Below are the code and all the weights of a small trained network. Each question names an input and a target symbol and asks about switching units off, where a switched-off unit gives its printed mean instead of its output.

import numpy as np


def w(rows, s, z=0):
    codes = np.array(rows[::2]) - 128.0
    scale = np.full(codes.shape[1], s)
    scale[-1] = z or s
    return codes * scale


def f(y):
    return y / 2 * (1 + np.tanh(0.7978845608 * (y + 0.044715 * y**3)))


def softmax(a):
    e = np.exp(a - a.max(-1, keepdims=True))
    return e / e.sum(-1, keepdims=True)


def log_softmax(a):
    a = a - a.max(-1, keepdims=True)
    return a - np.log(np.exp(a).sum(-1, keepdims=True))


def net(x, mask):
    ids = ['βδεζηθλμξπστψ'.index(c) for c in x.split()]
    T = len(ids)
    res = E[ids] + P[:T]
    u = 0
    for l in range(2):
        q, k, v = (res @ M[l].T for M in (Q, K, V))
        z = softmax(np.where(np.tri(T) > 0, q @ k.T / 2**0.5, -1e9)) @ v
        res = res + np.where(mask[u], z, O[l][:, -1]) @ O[l][:, :-1]
        u += 1
        y = f(res @ A[l][:, :-1].T + A[l][:, -1])
        res = res + np.where(mask[u : u + 16], y, B[l][:, -1]) @ B[l][:, :-1]
        u += 16
    return log_softmax(res[-1] @ U[:, :-1].T + U[:, -1])


Q, K, V, O, A, B = {}, {}, {}, {}, {}, {}
E = w([
[102,133,162,154,177,183,181,60,135],'β',
[65,79,106,211,102,30,206,55,98],'δ',
[171,74,171,172,38,188,70,139,173],'ε',
[61,146,121,161,77,214,186,125,149],'ζ',
[113,108,128,160,120,202,114,81,248],'η',
[35,147,147,57,111,126,176,95,157],'θ',
[162,94,117,130,90,117,166,180,162],'λ',
[159,156,159,204,152,140,116,150,99],'μ',
[165,101,141,63,82,122,131,114,153],'ξ',
[102,138,169,124,80,174,132,151,61],'π',
[161,183,75,237,132,180,185,122,194],'σ',
[149,152,153,105,162,135,84,91,116],'τ',
[154,63,68,163,213,143,155,137,140],'ψ',
],0.011)
P = w([
[138,69,12,70,94,166,63,218,1],'0',
[132,231,182,132,48,119,151,86,120],'1',
[126,228,205,142,58,111,173,105,143],'2',
[136,243,245,141,61,116,170,129,152],'3',
[121,229,212,132,73,101,144,135,139],'4',
[148,213,218,133,58,126,157,117,117],'5',
[139,211,204,122,68,97,160,137,122],'6',
[158,228,214,125,65,111,144,135,134],'7',
[123,248,218,144,83,106,156,150,119],'8',
],0.0025)
Q[0] = w([
[190,207,250,118,136,183,246,144,200],'0.h0',
[46,77,49,206,68,39,130,26,100],'0.h0',
],0.014)
K[0] = w([
[122,55,118,190,95,29,85,4,89],'0.h0',
[116,161,36,31,188,241,99,158,126],'0.h0',
],0.018)
V[0] = w([
[156,154,114,227,134,87,161,66,105],'0.h0',
[225,189,109,112,142,254,185,173,94],'0.h0',
],0.0083)
O[0] = w([
[59,53,180,168,156,50,103,155,130,253],'0.h0',
[187,210,160,83,158,147,115,254,131,46],'0.h0',
],0.0044,0.0029)
A[0] = w([
[148,47,106,95,167,110,141,177,176,83],'0.n0',
[128,86,165,73,157,79,46,139,154,62],'0.n1',
[99,178,58,166,151,140,63,178,139,44],'0.n2',
[121,172,204,127,122,128,123,171,172,80],'0.n3',
[200,190,184,153,155,119,80,138,100,106],'0.n4',
[150,54,61,66,96,133,49,221,46,85],'0.n5',
[214,123,171,11,196,100,21,93,116,125],'0.n6',
[120,202,156,146,61,168,108,156,77,57],'0.n7',
[231,149,132,128,101,95,163,165,169,108],'0.n8',
[154,111,184,163,175,63,119,138,149,58],'0.n9',
[108,122,151,175,187,36,55,193,178,4],'0.n10',
[39,148,102,137,178,120,116,147,174,51],'0.n11',
[152,91,57,140,230,75,120,165,97,18],'0.n12',
[84,100,131,103,145,165,89,165,117,127],'0.n13',
[156,159,163,1,100,106,129,165,88,85],'0.n14',
[157,169,121,125,219,141,143,136,87,140],'0.n15',
],0.0097,0.0029)
B[0] = w([
[114,147,224,124,131,116,86,134,122,102],'0.n0',
[106,126,105,214,129,177,145,95,135,117],'0.n1',
[136,83,98,155,130,117,156,70,179,70],'0.n2',
[147,112,33,87,140,142,98,129,102,193],'0.n3',
[138,95,74,156,167,156,52,92,43,214],'0.n4',
[191,143,231,152,100,80,149,112,98,122],'0.n5',
[86,181,62,208,58,119,78,40,179,250],'0.n6',
[114,129,96,132,72,161,85,152,35,190],'0.n7',
[215,110,95,137,95,63,113,192,132,218],'0.n8',
[120,147,95,131,109,149,157,160,106,140],'0.n9',
[121,83,136,81,63,141,201,122,110,88],'0.n10',
[182,109,126,119,107,131,135,141,90,121],'0.n11',
[86,120,96,116,174,71,9,159,158,94],'0.n12',
[138,149,136,113,112,130,136,96,131,110],'0.n13',
[198,160,94,27,85,49,85,106,140,234],'0.n14',
[109,133,189,195,191,128,111,68,112,164],'0.n15',
],0.012,0.0015)
Q[1] = w([
[179,248,119,69,169,225,96,171,155],'1.h0',
[160,113,108,72,92,123,130,106,141],'1.h0',
],0.018)
K[1] = w([
[102,77,58,37,160,251,137,134,180],'1.h0',
[152,184,132,99,110,152,79,161,163],'1.h0',
],0.021)
V[1] = w([
[21,49,132,151,159,62,121,242,140],'1.h0',
[47,94,53,189,83,65,155,1,140],'1.h0',
],0.0089)
O[1] = w([
[144,83,39,89,83,180,183,102,117,47],'1.h0',
[253,148,157,91,121,103,147,79,82,254],'1.h0',
],0.0066,0.0064)
A[1] = w([
[73,90,152,129,101,184,202,79,101,124],'1.n0',
[145,121,185,105,84,213,67,163,130,67],'1.n1',
[63,160,86,95,114,244,188,157,183,55],'1.n2',
[146,102,150,70,130,120,196,226,162,110],'1.n3',
[173,104,124,91,80,165,179,90,107,130],'1.n4',
[49,159,96,120,97,104,132,157,175,78],'1.n5',
[70,89,103,152,234,163,140,172,118,57],'1.n6',
[45,94,142,179,125,79,159,128,122,79],'1.n7',
[191,96,68,50,114,183,154,123,123,1],'1.n8',
[148,112,146,125,111,134,142,102,213,109],'1.n9',
[166,144,163,140,186,123,89,144,99,35],'1.n10',
[123,209,150,96,123,121,215,124,136,72],'1.n11',
[172,96,90,134,190,206,89,155,232,81],'1.n12',
[159,135,108,196,160,179,152,157,90,95],'1.n13',
[120,145,215,134,205,154,188,115,121,97],'1.n14',
[68,125,167,16,132,121,117,160,70,100],'1.n15',
],0.011,0.0057)
B[1] = w([
[176,150,142,189,125,106,159,159,70,212],'1.n0',
[168,72,79,86,116,212,107,149,141,148],'1.n1',
[64,151,131,75,52,154,167,81,185,156],'1.n2',
[11,142,169,220,117,134,107,176,141,171],'1.n3',
[28,126,119,44,150,102,62,158,146,254],'1.n4',
[152,52,149,135,114,95,108,86,116,163],'1.n5',
[117,49,166,122,140,92,73,111,115,171],'1.n6',
[171,174,29,84,161,180,147,159,156,154],'1.n7',
[170,153,133,250,114,185,133,76,164,198],'1.n8',
[136,170,134,122,145,93,138,157,80,159],'1.n9',
[63,89,73,129,125,151,148,140,135,186],'1.n10',
[137,62,90,136,129,118,144,97,147,170],'1.n11',
[166,178,121,125,202,158,136,159,162,159],'1.n12',
[158,119,123,130,96,70,174,101,98,152],'1.n13',
[134,122,183,112,95,171,123,126,152,184],'1.n14',
[138,178,140,108,205,129,195,100,90,171],'1.n15',
],0.016,0.0068)
U = w([
[207,82,253,184,112,168,117,94,117,156],'β',
[141,81,85,137,116,109,121,127,165,102],'δ',
[214,81,109,154,86,177,62,183,124,113],'ε',
[128,144,118,134,24,160,152,134,102,70],'ζ',
[161,201,153,120,146,186,105,156,217,83],'η',
[87,142,173,96,172,64,154,105,102,131],'θ',
[104,138,139,181,113,129,112,212,93,154],'λ',
[150,60,123,164,109,92,101,151,33,101],'μ',
[185,137,173,48,62,33,41,168,130,185],'ξ',
[148,164,138,106,136,165,97,182,32,167],'π',
[234,140,96,236,142,123,183,160,121,198],'σ',
[127,175,106,205,131,173,27,41,108,194],'τ',
[158,74,156,126,209,122,38,137,157,6],'ψ',
],0.0045,0.0016)

Each question gives the input, a string of symbols that net reads in full, and the target symbol t.
The units are the heads (2 rows each of Q, K, V and O) and the neurons (one row each of A and B). Each row of codes is followed by its name. A weight is (code - 128) times the scale printed after its matrix; where a second scale follows, it is the last column's (O, A, B and U).
mask holds one flag per unit, layer by layer, with each layer's heads first. A switched-off unit (its flag False) gives its mean, the last column of its rows in O or B, instead of its output. The means were averaged over made-up inputs and are rounded, as every weight is.
A unit's drop is (log p(t) with every unit on - log p(t) with that unit switched off) / (log p(t) with every unit on - log p(t) with every unit switched off).
The circuit of an input: a set's keep is (log p(t) with only the set's units on - log p(t) with every unit switched off) / (log p(t) with every unit on - log p(t) with every unit switched off). Starting from the 12 units with the biggest drops (on a tie, the unit counted first), units are removed one at a time, each time the one whose removal leaves the highest keep (on an exact tie, the one counted first), for as long as the keep stays at least 0.8.
circuit, biggest first: the units of the circuit, biggest drop first
most important unit: the unit with the biggest drop
k most important neurons: the k neurons with the biggest drops, biggest first
top k neurons in layer l: the k neurons of layer l with the biggest drops, biggest first
input λ ε λ τ τ ε δ ζ π, target δ: top 4 neurons in layer 1 => 1.n7, 1.n2, 1.n5, 1.n6
input σ η η δ, target λ: top 2 neurons in layer 1 => 1.n3, 1.n4
input τ δ ξ τ π, target β: top 2 neurons in layer 0 => 0.n5, 0.n6
input ε θ ε σ ξ μ, target μ: most important unit => 0.n4
input ψ ε β β π δ θ, target ζ: 3 most important neurons => 0.n5, 1.n2, 0.n12
input τ θ ξ λ ε λ τ δ, target β: 3 most important neurons => 0.n5, 0.n6, 1.n14
input δ η η ξ, target τ: circuit, biggest first => 1.n8, 1.n4, 0.h0, 1.h0
input π η η β ψ, target ψ: 3 most important neurons => 0.n12, 1.n6, 0.n6
input δ θ λ β, target τ: circuit, biggest first => 1.n8, 1.n4, 1.h0, 0.h0
input τ τ τ ξ λ λ θ δ θ, target β: 4 most important neurons => 0.n5, 0.n6, 1.n14, 1.n4
input τ τ τ, target τ: circuit, biggest first => 0.n6, 0.h0, 0.n4
input τ ξ τ ψ β σ θ τ θ, target θ: circuit, biggest first => 1.n15, 0.n6, 1.n8, 0.n8
input ψ δ ξ ξ β, target ζ: top 3 neurons in layer 0 => 0.n5, 0.n12, 0.n0
input δ μ π, target τ: 3 most important neurons => 1.n8, 1.n4, 0.n12
input δ τ ζ τ η μ, target τ: most important unit => 1.n8
input τ ε μ η ε σ σ ζ ψ, target ψ: top 2 neurons in layer 0 => 0.n12, 0.n14
input δ λ λ τ τ μ τ τ, target τ: 2 most important neurons => 1.n8, 1.n4
input λ ξ ζ ζ π δ θ λ, target δ: 3 most important neurons => 0.n5, 1.n7, 1.n2
input ξ π μ ε ε θ δ τ, target η: 2 most important neurons => 0.n5, 0.n6
input π δ π τ ψ ξ, target ψ: top 3 neurons in layer 1 => 1.n6, 1.n7, 1.n5
input μ τ μ τ ξ δ, target σ: top 3 neurons in layer 1 => 1.n4, 1.n7, 1.n0
input π ε η δ σ, target ψ: 2 most important neurons => 0.n5, 1.n6
input μ ε π μ ζ τ π δ, target σ: 3 most important neurons => 0.n5, 0.n15, 1.n4
input τ ζ τ ζ ξ ε λ δ ζ, target β: 4 most important neurons => 0.n5, 0.n6, 1.n14, 0.n15
input δ τ λ, target τ: 3 most important neurons => 1.n8, 1.n4, 0.n12
